|  .48 | -.32 |  .00 | -.10 | -.07 | -.33 | -.18 | -.30 | -.07 |  .24 | -.20 |  .09 | -.10 |  .30 | -.03 |  .19 |  .10 | -.09 | -.10 | -.14 |  .06 | -> (17)
|  .38 | -.48 | -.06 |  .15 |  .20 | -.33 | -.17 | -.38 | -.02 |  .27 | -.26 |  .14 | -.10 |  .02 |  .01 |  .19 |  .15 | -.10 |  .03 | -.11 |  .12 | -> (17)
|  .13 | -.14 |  .13 |  .02 | -.05 | -.03 | -.11 | -.06 | -.04 |  .35 | -.04 | -.14 | -.01 |  .02 |  .11 | -.05 |  .19 | -.11 | -.10 |  .25 |  .01 | -> (21)
|  .46 | -.31 |  .01 |  .01 | -.04 | -.46 | -.10 | -.39 | -.09 |  .21 | -.34 |  .16 | -.04 |  .27 | -.04 |  .21 | -.05 | -.03 | -.02 | -.29 |  .02 | -> (17)
| -.16 |  .23 |  .05 |  .03 |  .04 |  .18 | -.11 |  .07 |  .04 | -.02 |  .07 | -.01 |  .00 | -.11 | -.10 | -.18 |  .07 | -.04 |  .00 |  .24 | -.05 | -> (21)
|  .57 | -.50 |  .04 |  .18 | -.07 | -.47 | -.13 | -.47 |  .08 |  .09 | -.44 |  .17 |  .06 |  .12 |  .04 |  .38 |  .02 | -.12 | -.07 | -.26 |  .23 | -> (17)
| -.06 |  .10 |  .11 |  .05 | -.01 |  .14 | -.11 |  .09 |  .04 |  .07 |  .05 | -.02 | -.02 | -.01 | -.08 |  .09 |  .14 | -.24 | -.02 |  .22 | -.02 | -> (21)
|  .64 | -.33 |  .13 |  .07 | -.07 | -.38 | -.08 | -.39 | -.01 |  .03 | -.46 |  .39 |  .03 |  .28 | -.12 |  .37 |  .04 | -.18 | -.01 | -.32 |  .05 | -> (17)
|  .08 |  .10 |  .17 |  .02 | -.07 |  .15 | -.23 |  .15 |  .10 |  .09 |  .14 |  .17 | -.01 |  .10 | -.08 |  .15 |  .18 | -.45 | -.11 |  .40 | -.06 | -> (21)
| -.75 |  .23 |  .06 | -.08 |  .09 |  .13 | -.19 |  .04 |  .14 |  .00 |  .04 | -.06 | -.04 | -.16 | -.03 | -.05 |  .02 | -.07 | -.01 |  .30 |  .00 | -> (14)
| -.24 |  .16 |  .01 | -.01 |  .08 |  .16 | -.09 | -.02 |  .10 |  .04 |  .15 | -.11 |  .04 | -.16 | -.04 | -.11 |  .04 |  .04 | -.04 |  .19 |  .01 | -> (14)
| -.08 |  .30 |  .00 |  .12 | -.01 |  .11 | -.19 |  .07 |  .12 |  .34 |  .15 | -.09 | -.02 | -.07 | -.12 |  .03 |  .20 | -.13 | -.09 |  .20 | -.06 | -> (14)
| -.40 |  .18 |  .09 |  .11 |  .11 |  .21 | -.07 |  .02 |  .03 | -.08 |  .07 | -.16 |  .02 |  .00 |  .02 | -.10 | -.02 |  .00 | -.01 |  .22 |  .03 | -> (14)
| -.14 |  .05 |  .17 | -.04 |  .08 |  .01 | -.02 |  .00 |  .01 | -.23 | -.14 |  .05 |  .08 |  .08 | -.03 | -.01 | -.12 | -.64 |  .10 |  .15 |  .01 | -> (14)
| -.17 |  .12 |  .06 |  .01 |  .14 |  .18 | -.14 | -.02 |  .04 | -.27 | -.19 | -.02 |  .00 |  .05 | -.02 | -.07 | -.23 | -.23 |  .03 |  .10 |  .06 | -> (14)
| -.17 | -.82 |  .02 |  .06 |  .00 | -.21 |  .33 | -.04 |  .05 |  .47 | -.02 | -.14 |  .01 |  .00 |  .26 | -.02 |  .25 |  .11 | -.26 |  .35 |  .08 | -> (21)
| -.03 |  .18 |  .07 | -.05 |  .21 |  .25 | -.13 | -.11 | -.02 |  .07 | -.14 | -.07 | -.04 | -.14 |  .04 | -.20 |  .07 |  .03 | -.02 |  .09 |  .06 | -> (21)
|  .38 | -.36 | -.10 |  .01 | -.12 | -.50 | -.16 | -.29 | -.08 |  .39 | -.28 |  .05 | -.06 |  .31 | -.05 |  .26 |  .18 | -.09 | -.05 | -.14 |  .06 | -> (17)
